Here is a tiny trained network, its code and every weight. The questions are about switching its units off for an input and a class, where a switched-off unit gives its printed mean instead of its output.

import numpy as np


def w(rows, s, z=0):
    codes = np.array(rows[::2]) - 128.0
    scale = np.full(codes.shape[1], s)
    scale[-1] = z or s
    return codes * scale


def norm(h):
    return h / np.sqrt((h * h).mean(-1, keepdims=True) + 1e-5)


def f(y):
    return y / 2 * (1 + np.tanh(0.7978845608 * (y + 0.044715 * y**3)))


def log_softmax(a):
    a = a - a.max(-1, keepdims=True)
    return a - np.log(np.exp(a).sum(-1, keepdims=True))


def net(x, mask):
    res = np.array(x, float).reshape(1, 7) / 4 @ E
    u = 0
    for l in range(3):
        y = f(norm(res) @ A[l][:, :-1].T + A[l][:, -1])
        res = res + np.where(mask[u : u + 5], y, B[l][:, -1]) @ B[l][:, :-1]
        u += 5
    return log_softmax(norm(res)[-1] @ U[:, :-1].T + U[:, -1])


A, B = {}, {}
E = w([
[253,37,71],'x0',
[137,156,125],'x1',
[141,165,135],'x2',
[197,191,230],'x3',
[77,14,90],'x4',
[140,138,143],'x5',
[104,104,103],'x6',
],0.0045)
A[0] = w([
[138,255,146,121],'L0N1',
[161,101,181,95],'L0N2',
[10,150,53,149],'L0N3',
[109,152,92,6],'L0N4',
[123,188,144,19],'L0N5',
],0.0085,0.0013)
B[0] = w([
[151,20,53,227],'L0N1',
[23,73,125,140],'L0N2',
[178,207,156,255],'L0N3',
[115,81,125,120],'L0N4',
[3,253,217,141],'L0N5',
],0.0051,0.0036)
A[1] = w([
[158,154,197,37],'L1N1',
[2,186,185,165],'L1N2',
[130,8,225,7],'L1N3',
[87,68,208,51],'L1N4',
[44,145,103,96],'L1N5',
],0.0042,0.0018)
B[1] = w([
[119,55,160,92],'L1N1',
[255,48,130,249],'L1N2',
[91,79,154,117],'L1N3',
[85,8,126,92],'L1N4',
[169,110,121,135],'L1N5',
],0.0056,0.0014)
A[2] = w([
[191,235,110,212],'L2N1',
[169,123,234,117],'L2N2',
[72,145,156,5],'L2N3',
[10,214,161,124],'L2N4',
[1,184,194,110],'L2N5',
],0.0067,0.0028)
B[2] = w([
[26,2,161,254],'L2N1',
[116,61,106,170],'L2N2',
[224,195,116,97],'L2N3',
[234,59,30,150],'L2N4',
[249,164,102,141],'L2N5',
],0.006,0.004)
U = w([
[136,92,136,193],'0',
[252,128,105,107],'1',
[105,100,151,123],'2',
[104,100,142,47],'3',
[105,133,151,214],'4',
[124,102,137,2],'5',
[131,155,139,215],'6',
],0.013,0.0023)

Each question gives the input, the list of numbers given to net, and the class t.
The units are the neurons (one row each of A and B). Each row of codes is followed by its name. A weight is (code - 128) times the scale printed after its matrix; where a second scale follows, it is the last column's (A, B and U).
mask holds one flag per neuron, layer by layer. A switched-off neuron (its flag False) gives its mean, the last column of its row in B, instead of its output. The means were averaged over made-up inputs and are rounded, as every weight is.
A unit's drop is (log p(t) with every unit on - log p(t) with that unit switched off) / (log p(t) with every unit on - log p(t) with every unit switched off).
The circuit of an input: a set's keep is (log p(t) with only the set's units on - log p(t) with every unit switched off) / (log p(t) with every unit on - log p(t) with every unit switched off). Starting from the 12 units with the biggest drops (on a tie, the unit counted first), units are removed one at a time, each time the one whose removal leaves the highest keep (on an exact tie, the one counted first), for as long as the keep stays at least 0.8.
circuit, biggest first: the units of the circuit, biggest drop first
unit that matters most: the unit with the biggest drop
top k neurons: the k neurons with the biggest drops, biggest first
drop when u is switched off: that unit's drop, to one decimal
input [-8,-1,6,8,-1,3,6], class 1: circuit, biggest first -> (L2N5; L2N4)
input [4,-7,4,-1,-4,2,3], class 3: circuit, biggest first -> (L0N1; L1N2; L2N1)
input [-8,-3,-2,5,4,1,4], class 1: unit that matters most -> L2N5
input [-6,2,2,2,-3,0,6], class 0: top 2 neurons -> (L1N2; L0N1)
input [1,8,5,8,-3,-2,-1], class 3: top 3 neurons -> (L2N1; L0N1; L0N3)
input [-8,8,0,0,0,-4,6], class 1: circuit, biggest first -> (L2N4; L2N5)
input [-7,1,-2,6,7,5,3], class 1: top 2 neurons -> (L2N5; L2N1)
input [-7,-6,-4,-5,6,-2,-5], class 1: circuit, biggest first -> (L0N3; L2N1; L2N5; L2N4)
input [6,-4,3,5,-7,-4,8], class 0: top 2 neurons -> (L2N1; L1N2)
input [-8,5,-8,-3,7,3,-2], class 1: top 2 neurons -> (L0N3; L0N1)
input [-7,-6,-7,0,2,-2,0], class 1: top 2 neurons -> (L0N1; L2N5)
input [-6,4,2,2,4,3,-4], class 1: top 3 neurons -> (L0N5; L2N5; L2N1)
input [-8,8,2,2,2,0,-3], class 1: top 2 neurons -> (L0N5; L2N5)
input [4,6,8,2,-3,2,-4], class 2: top 2 neurons -> (L2N1; L1N2)
input [1,-4,8,-6,-8,-4,-5], class 2: circuit, biggest first -> (L2N1)
input [3,4,-1,-2,-8,6,-8], class 0: top 2 neurons -> (L2N1; L0N1)
input [-8,2,0,3,0,-5,4], class 1: drop when L2N4 is switched off -> 0.2
input [3,7,-4,0,-3,2,-5], class 3: drop when L2N1 is switched off -> 0.1
